Below is a small trained network, with its code and all its weights. Each question gives an input and a target symbol and asks what happens when units are switched off, that is, made to give their printed mean instead of their output.

import numpy as np


def w(rows, s, z=0):
    codes = np.array(rows[::2]) - 128.0
    scale = np.full(codes.shape[1], s)
    scale[-1] = z or s
    return codes * scale


def f(y):
    return y / 2 * (1 + np.tanh(0.7978845608 * (y + 0.044715 * y**3)))


def softmax(a):
    e = np.exp(a - a.max(-1, keepdims=True))
    return e / e.sum(-1, keepdims=True)


def log_softmax(a):
    a = a - a.max(-1, keepdims=True)
    return a - np.log(np.exp(a).sum(-1, keepdims=True))


def net(x, mask):
    ids = ['ΓΨαβεζηθλμπστφω'.index(c) for c in x.split()]
    T = len(ids)
    res = E[ids] + P[:T]
    u = 0
    for l in range(2):
        r = res
        for j in range(2):
            rows = slice(2 * j, 2 * j + 2)
            q, k, v = (r @ M[l][rows].T for M in (Q, K, V))
            z = softmax(np.where(np.tri(T) > 0, q @ k.T / 2**0.5, -1e9)) @ v
            o = O[l][rows]
            res = res + np.where(mask[u + j], z, o[:, -1]) @ o[:, :-1]
        u += 2
        y = f(res @ A[l][:, :-1].T + A[l][:, -1])
        res = res + np.where(mask[u : u + 4], y, B[l][:, -1]) @ B[l][:, :-1]
        u += 4
    return log_softmax(res[-1] @ U[:, :-1].T + U[:, -1])


Q, K, V, O, A, B = {}, {}, {}, {}, {}, {}
E = w([
[126,206,128,141],'Γ',
[167,108,59,190],'Ψ',
[113,67,67,151],'α',
[160,160,135,173],'β',
[229,59,85,105],'ε',
[137,65,91,148],'ζ',
[152,161,144,160],'η',
[251,158,159,165],'θ',
[136,124,114,212],'λ',
[183,178,181,150],'μ',
[149,104,117,131],'π',
[159,117,171,143],'σ',
[179,42,138,103],'τ',
[146,60,93,125],'φ',
[157,94,104,154],'ω',
],0.018)
P = w([
[159,32,151,187],'0',
[213,195,57,52],'1',
[154,86,187,195],'2',
[159,209,17,98],'3',
[184,104,205,211],'4',
[109,220,49,100],'5',
[171,98,197,179],'6',
[50,254,10,103],'7',
[139,144,214,138],'8',
],0.0098)
Q[0] = w([
[86,97,192,103],'L0H0',
[137,20,130,254],'L0H0',
[45,103,137,93],'L0H1',
[187,144,138,105],'L0H1',
],0.0081)
K[0] = w([
[173,177,74,110],'L0H0',
[194,118,178,73],'L0H0',
[104,131,148,173],'L0H1',
[2,154,228,156],'L0H1',
],0.0099)
V[0] = w([
[64,120,66,163],'L0H0',
[81,204,163,79],'L0H0',
[153,183,1,163],'L0H1',
[74,80,156,162],'L0H1',
],0.0077)
O[0] = w([
[136,75,62,246,109],'L0H0',
[187,57,150,190,2],'L0H0',
[137,164,80,108,192],'L0H1',
[108,70,132,117,112],'L0H1',
],0.011,0.0082)
A[0] = w([
[208,232,133,109,34],'L0N0',
[210,113,96,45,137],'L0N1',
[154,163,34,255,253],'L0N2',
[199,72,48,152,157],'L0N3',
],0.0065,0.0022)
B[0] = w([
[133,83,56,173,228],'L0N0',
[197,163,16,168,188],'L0N1',
[40,87,170,2,253],'L0N2',
[143,43,41,46,158],'L0N3',
],0.0075,0.0057)
Q[1] = w([
[80,3,112,231],'L1H0',
[226,161,202,37],'L1H0',
[202,204,248,131],'L1H1',
[71,63,158,103],'L1H1',
],0.0059)
K[1] = w([
[106,85,134,177],'L1H0',
[240,186,123,81],'L1H0',
[172,167,168,225],'L1H1',
[6,105,177,254],'L1H1',
],0.0064)
V[1] = w([
[120,174,124,171],'L1H0',
[229,50,183,172],'L1H0',
[141,222,113,211],'L1H1',
[202,121,8,253],'L1H1',
],0.0071)
O[1] = w([
[146,204,91,108,112],'L1H0',
[55,222,152,178,2],'L1H0',
[82,116,254,180,94],'L1H1',
[83,149,85,107,183],'L1H1',
],0.007,0.0094)
A[1] = w([
[176,178,64,103,248],'L1N0',
[143,169,124,204,80],'L1N1',
[129,121,221,131,171],'L1N2',
[246,171,156,3,93],'L1N3',
],0.012,0.0018)
B[1] = w([
[62,169,144,108,248],'L1N0',
[102,2,255,209,128],'L1N1',
[243,147,45,205,136],'L1N2',
[89,164,203,192,235],'L1N3',
],0.0079,0.018)
U = w([
[116,129,167,54,112],'Γ',
[130,113,135,126,47],'Ψ',
[155,110,139,101,172],'α',
[107,92,186,134,195],'β',
[100,171,122,131,147],'ε',
[70,106,177,178,92],'ζ',
[156,135,130,115,34],'η',
[190,133,89,108,64],'θ',
[179,154,88,140,70],'λ',
[127,81,134,136,134],'μ',
[86,103,66,244,58],'π',
[143,84,101,119,77],'σ',
[153,125,118,172,175],'τ',
[182,134,116,94,52],'φ',
[227,147,113,109,253],'ω',
],0.011,0.0055)

Each question gives the input, a string of symbols that net reads in full, and the target symbol t.
The units are the heads (2 rows each of Q, K, V and O) and the neurons (one row each of A and B). Each row of codes is followed by its name. A weight is (code - 128) times the scale printed after its matrix; where a second scale follows, it is the last column's (O, A, B and U).
mask holds one flag per unit, layer by layer, with each layer's heads first. A switched-off unit (its flag False) gives its mean, the last column of its rows in O or B, instead of its output. The means were averaged over made-up inputs and are rounded, as every weight is.
A unit's drop is (log p(t) with every unit on - log p(t) with that unit switched off) / (log p(t) with every unit on - log p(t) with every unit switched off).
The circuit of an input: a set's keep is (log p(t) with only the set's units on - log p(t) with every unit switched off) / (log p(t) with every unit on - log p(t) with every unit switched off). Starting from all 12 units, units are removed one at a time, each time the one whose removal leaves the highest keep (on an exact tie, the one counted first), for as long as the keep stays at least 0.8.
units of the circuit, in order: the units of the circuit, biggest drop first
most important unit: the unit with the biggest drop
top k neurons: the k neurons with the biggest drops, biggest first
top k neurons in layer l: the k neurons of layer l with the biggest drops, biggest first
which heads matter: for each layer, one digit per head in row order, 1 if its drop is at least 0.15 and else 0, layers parted by /
drop of u: that unit's drop, to one decimal
input λ π ζ β λ φ Ψ ζ, target Γ: most important unit	L0N2
input ε α π Γ θ, target ζ: units of the circuit, in order	(L0H0, L1N3)
input Ψ Ψ λ τ, target ε: units of the circuit, in order	(L1N0, L1N3, L0N1)
input σ τ τ α θ ε σ, target ω: units of the circuit, in order	(L1N2, L1N0, L1H1, L0H0)
input λ λ ε β ε θ, target ε: units of the circuit, in order	(L1N0, L1N3)
input λ α α τ β ε, target ε: top 2 neurons	(L1N0, L1N3)
input ε π τ φ, target ε: top 2 neurons	(L1N0, L0N1)
input ε λ θ τ, target ε: top 4 neurons	(L1N0, L0N1, L1N3, L0N2)
input α α α λ ω η μ ω, target Γ: top 2 neurons in layer 1	(L1N0, L1N2)
input α η σ θ Γ Ψ Γ α, target Γ: top 2 neurons	(L0N2, L1N0)
input τ τ τ φ, target ε: which heads matter	10 / 00
input α λ π θ, target ε: which heads matter	00 / 00
input α α ω φ ε λ η α, target Γ: top 2 neurons in layer 0	(L0N2, L0N0)
input λ α σ α σ, target ω: which heads matter	00 / 01
input π ω β Γ λ α α λ, target Γ: drop of L1N3	0.1
input Ψ Ψ ε, target ε: drop of L1N0	0.4
input λ ε α λ, target Γ: drop of L1H1	0.0
input σ ε ζ φ τ ω β λ θ, target ζ: drop of L1H1	-0.1
